[ -2 -11   1  11   5  -1   4  -8  -5  20  -2   1 -19  -3  -2  16  -1  -7
   1   1  -6  -1 -29   5   2  -2  -2  -6   1   8  -3   9  -3  -2  -3   3
  17   5   1] : (57) > [45]
[  8  -6   5  17  -7  -4   2 -10  24  25   3  -1 -15  -3  -8   4   0  -9
   6  -1  -1   0 -18   2   4   7   0 -13  10   1 -15   6  -3   1  -4  13
   5   2 -14] : (58) > [54]
[  4  -4   6   2  -4  -1  -2   4   8  16   4  -2 -20 -10  -4  -7   7  -7
  13   9  -2   1 -17  -4  14  13   2  -8   2   2 -19   3  -4   1  -4  16
   3  -1  -6] : (58) > [54]
[  4  -9   1 -10  -3  -1   0   2   1  -5   7  -2  -5  -4  -4   2  -2  -4
   9  10  -4  -2  -9   1   3  19  12   1  -8  -8  -7   5   1   8  -5  15
  -2  -8 -14] : (58) > [54]
[  1 -18   9  67   1   0  -3  -7  -3  28  -7  -1 -13   6  -2   0   1   4
   3  18  -9  -8 -19   1 -24 -11  10   1 -13 -10  -1  10   5 -22 -15  -7
   3  -2  -9] : (63) > [52]
[ -4  -8   3  17   1  -1  -4 -10  11  14  -5  -2 -22   1  -3  16   4  -6
   3   9  -3   0 -28   3   4  -6   4 -13   7  10   0   5   5  -1   3   0
   8   5   5] : (57) > [45]
[ -7   9  11  24   5  -3  -8  -9  -5  -3   7   2   6  11   3  -2 -12   8
 -14  20   4  -3  -3  -1  -7   5  -4  -1 -16  -9   4 -13  -8 -33   0   4
   8  -4   0] : (63) > [52]
[  1  -3   9  33   5  -5  -2  -8  -5  24   0   1 -10   4  -1  -4  -5   3
  -8  17  -7  -5 -14   0  -8  -4   1  -4 -18  -5   2   2  -4 -26 -11   6
  16  -4  -6] : (63) > [52]
[ -3  -9   1  -2   1   0  -2   0  -7  16   0  -2 -17  -1   4  -6  -1  -6
   4   7  -2   1 -20   0   2  -4  -3  -8   2   9   1   5  -1  -4   2   5
   7   7   3] : (57) > [49]
[  3  -5   8   8  -5  -2  -5   0   8  16   1  -3 -17   2  -3  -1   1   3
   6   7  -3  -1 -15  -4  -4   8   2 -14  -3  -4 -12   1   6  10  -2   2
  -2   0 -15] : (58) > [54]
[ -1  -4  -2  32   4  -4   5 -15  12  -6   1  -1  -9  -3 -10  11   1  -9
  -1   8  -3   0 -19   6   8  -3   6   0   3   1  -7  10  -9 -16  -5  10
  13  -8   9] : (57) > [45]
[  0  -2   9  50  -2  -6  -5  -8  -3   7   5   1 -14  -2  -2  -3  -4  -6
  -1  22  -5  -6 -11  -1 -13  12   1   0 -12 -14  -4   2  -1 -19 -10  11
  22 -12  -4] : (63) > [52]
[  1   0  13  51   2  -9  -3  -7   1  46   9   1 -14   6  -6  -2  -2  -8
  -4  21  -6  -7 -23   2   3   3   2  -2  -6  -3 -14   1 -14 -51 -13  14
  20  -6  -3] : (63) > [52]
[  2  -9   5  23   8   2  -1  -1 -13  29   0   0 -10   2   0  -2  -2   1
  -4  12  -8  -4 -20  -3  -1  -6   3   1 -15  -5  -7   8  -2 -23 -13  -1
   3  -6  -3] : (63) > [52]
[  0 -13  10  45   4  -1  -5  -6 -14  17   1   1  -9   3   4   5  -5  -5
   0  16  -4  -2 -15   0 -14   0   4  -5  -8 -13   3   1   0 -17 -11  14
  11  -2  -7] : (63) > [43]
[ 10  -3   5 -11  -4   2  -1   0   7  26   4  -4 -17 -10  -3 -10   2  -5
  17   3  -1   1 -20  -3   6  20  -7  -9   0  -3 -26   5   0   4  -5  11
  12   5  -2] : (58) > [54]
[ -4  -4   9  40   4  -5  -5  -6 -11  19   5   0  -2   5   3   1 -13   0
  -8  21  -8  -4 -13   2 -16   2  -1   3 -15 -11   5  -2  -3 -33  -8   4
  17  -4  -1] : (63) > [52]
[  0   1   8  47   2  -6  -4  -7   0  38  -7   1 -12   4  -3  -5  -4  -1
  -2  20  -8   0 -19   0 -19  -2  -2  -3 -17 -10  -4   0  -2 -26  -8   3
  18   1  -4] : (63) > [52]
[  6 -13   2  24  -4   0   2 -14  20   7   2  -1 -12  -6  -5   1   5  -7
   9   1  -1  -2 -16   2   3   4   5 -10   6  -4 -12   7  -3   2  -4   8
   8  -1  -7] : (58) > [54]
[  6  -8   9  39   3   1  -8  -6   3  17  33   0  -3   1   1 -21   0  -2
   4  15   0  -6 -13   1  -8   3  -2   1 -16 -13  -6   7  -8 -29 -12  11
  18  -5  -2] : (63) > [52]
[  1  -5  -3   5  -9  -1   2   0   2  20   2  -1 -14  -8  -4   8   0 -10
   7   7  -7  -4 -18   4   1   6   1   2  -1   8  -5  11   2  -5  -3   4
   8  -2   2] : (58) > [42]
[ -2 -11   0  11   4   0   5  -8  10  17  -6   0 -18   0  -3  10   2   0
   3   4  -2   1 -35   5   7  -1   1  -8  -4   8  -5   3  -6  -1  -3   1
   9   3  -3] : (57) > [45]
[ -1  -6   2  -9  10   3   1 -11  -8  12   0   0  -3   1   2   8  -5  -3
  -2   8  -1   3 -23   4   6  -4   1  -6  -4   4  -3   7  -6 -18  -2   5
   9   5   8] : (57) > [49]
[  4  -3   7  19  -1  -2  -2 -10   5   5   4   0  -8  -4  -2  -5   0  -8
   9   2   0   3 -10  -1   6  10  -2  -5   2  -6 -17  -1  -8  -7  -8  14
  21  -6  -5] : (58) > [54]
[ 10  -9   1 -11 -11  -4   1   1  16  20   4  -2 -14  -8  -2   2   3 -11
  17   7  -8  -3 -10   6   6  14   6  -6   9   2 -10  10   4   8  -1  10
   0  -2 -11] : (58) > [42]
[  6 -10   4 -14  -2   0   0 -10  12  16   3   0 -10  -5  -3  -1   0  -9
  12  13  -8  -5 -13   2   7   4   7 -13  -2  -2 -10  12  -2  -7  -3   9
   3   1 -13] : (58) > [42]
[ -4 -12  -2  62   0   2   2 -12   8 -32   0   2  -4  -5  -4  13   2  -1
  -1   2   0  -7 -13   5 -16  -4   4  11   2  -2  12  12   3  -4  -4  -4
   9  -8  13] : (57) > [49]
[  0  -6   3   1   6  -3  -1  -5  -8   1   0   1 -11   3   0  11  -4  -7
  -4  11  -5   4  -9  -3   4  -4   6 -12  -1   1   6   4  -4  -4  -2  11
   7  -1  -4] : (57) > [49]
[  2  -5   6  49   5  -1  -4 -10   4  13  -1   1  -9   2  -2 -10  -2   0
   2  23  -1  -1 -19   1  -8   2   1  -1 -12 -12 -10   7  -3 -27 -11   8
  11  -4   0] : (63) > [52]
[  1  -6   7  -4   4  -2   0 -10  -9  20   0   0  -8   1   4   4  -6 -13
  -2   6  -1   2 -11   0   4  -7  -1 -12  -3   2   1  11  -2 -14  -2  12
  18   4   1] : (57) > [49]
[  0 -13   6  53   3  -6   0 -17  -1  16   3   2  -5   6  -2   7 -10  -2
  -5  17  -4  -7 -24   7 -24  10  -1   5 -18 -13   7   4  -1 -21 -10   7
  19  -6  -3] : (63) > [52]
[  4  -1   4   0  11   2   1 -26  11  18  -4   1  -7   0   3  -9  -4  -5
  -1  12   5  -1 -30   3  13  -7  -5  -9 -10   5  -9   8 -14 -33   0  14
  22   7  13] : (57) > [49]
[  8 -11   5   3  -4  -4   0  -4  13  25   2  -2 -17  -2  -7  -5   5 -10
   6   8  -2  -3 -17   0   6   1  11 -11   2   1  -9  17   0  -4  -6  15
  -1   0 -10] : (58) > [42]
[ -5 -10   0  19  10  -2   0  -9   1  14  -3   2 -19   2  -3  16   1  -2
   3   8  -3   1 -37   4   6   0   0  -6   0   7  -8   1  -7  -8  -4   1
  13   2   5] : (57) > [45]
[ -2  -5   8  51   1  -5  -5  -6  -5   8   0   1 -10   3  -4   5  -8   0
  -9  16  -2   0  -9  -4 -20  -6   8  -7  -2  -7   3   5   1 -14  -6   4
   4  -3  -4] : (63) > [52]
[ -5  -3   2  -6   9   0   3  -5 -13  10   0   0 -12   3   1  18  -2  -1
  -8  10  -5  -2 -23  -1  13  -8   5  -7  -5   5  -2   3  -8  -8  -3   3
   1  -3  -4] : (57) > [49]
[  7  -5   1  -1 -10  -3   0  -2  16  29   3  -4 -18  -7  -6   0  -3 -10
  14   6  -6  -2 -22   4  -5  12  -4  -7   7   3 -11  13   7   1   5   5
  11   6   0] : (58) > [42]
[ 13  -9   4   0  -5   0   2  -3   3  30   6  -2 -20  -8  -9   4   5 -14
  13  10  -8  -1 -19   0   9   7  10  -3   8   0 -20  16   0  -8  -6  15
   1  -1  -6] : (58) > [42]
[ -1  -8   8  70   3  -6  -6 -11   7   9  -3   2  -9   6  -6  -1  -5   2
   1  23  -7  -4 -15   1 -25   0   4   0 -14 -17   0   1   1 -24 -13   0
  14  -9  -7] : (63) > [52]
[  8  -5   9  29  -4  -1  -4  -5  11  39   2   2  -5   1  -7 -17  -5   2
   1  11  -2  -4 -15   4 -13  10  -2   0 -16 -13 -10   0  -2 -22 -11  11
  10  -1 -11] : (63) > [52]
[ -7 -16   5  32   6   8  -2 -19   4  -9   1  -1 -10   1   6   6  -2  -5
   1   8   4  -3 -25   4  -1  -4  -1  -8  -4   0   4   7  -6 -12  -4   7
  13   0   5] : (57) > [45]
[ -2   0  12  62   2  -3  -5  -8  -1  18   4  -1  -8   5  -6   3  -8  -1
 -10  22  -2  -1 -13   0 -13  -3   4  -3  -9  -9  -2   2  -7 -31  -8   4
  10  -7  -3] : (63) > [52]
[  3 -15   1  -1   0   1   0   0   2  16  -4  -1 -11  -3   1   3   0  -7
  13  10  -6  -1 -21   4  -4  11   3  -1  -2  -3  -6   7  -1   4  -3   5
   3   2  -9] : (58) > [42]
[  5 -11   3  10  -1  -1   3  -3   8  17   0   0 -16  -5  -5   0   2  -3
   7   4  -6  -4 -25   2   2  15   2  -5  -6  -6 -14   5   1   6  -8   9
   8  -3 -10] : (58) > [54]
[  7 -10  10  49   0  -7  -1 -10   5  20  -1  -1 -11  -1  -7  -4  -4  -9
   2  12  -3  -3 -15   3 -10   3   2  -4  -6  -9  -7   8  -6 -21 -11  14
  20  -7  -4] : (63) > [43]
[  3  -3   6 -11  -4  -2  -3  -6  10  29   4  -1 -18  -5  -4  -3  -4  -7
  10  15  -3   0 -24   2   2  15  -3 -10  -2  -1 -16   5  -2  -5   0  13
  12   5  -6] : (58) > [42]
[ -5  -7   6  13   9  -2   1 -11  -3  -2  -1   2 -18   0   0   5   2  -1
  -6   8  -3  -1 -26  -3  10  -3   3 -11 -11   3  -2   4  -6  -2   1   8
  13  -3  -2] : (57) > [49]
[ -3 -16  11  49   3   3  -7  -8 -15  14   0  -1 -12   3   6  12  -6   2
   1  10  -5  -6 -21  -3 -22   2  -1  -7  -9 -14   4  -5   4  -6  -8  -6
  13   0 -10] : (63) > [52]
[ -6  -5   5  45   3  -4  -2 -16   3   7   2   0 -11   1   2   7  -6  -6
   1  12   2  -1 -25   6  -8   1  -5  -1  -3   0   3   0  -5 -21  -1   1
  33   0  14] : (57) > [45]
[  7  -2   4 -29  -8  -2  -1   4   5  33   4  -1 -14  -5   0 -13   0  -8
  12   7  -4  -1 -13   2  10  10   0  -7  -1   4 -10   9   0  -1 -11  11
   1   4  -6] : (58) > [42]
[ -2  -4   3  13   5  -3   3 -20  21  29  -6   1 -22   7  -4   5  -1  -6
   2   3  -2   2 -27   6  10  -3  -4 -15  -3   8  -7  -6 -11 -10  -1   5
  21   6  -1] : (57) > [45]
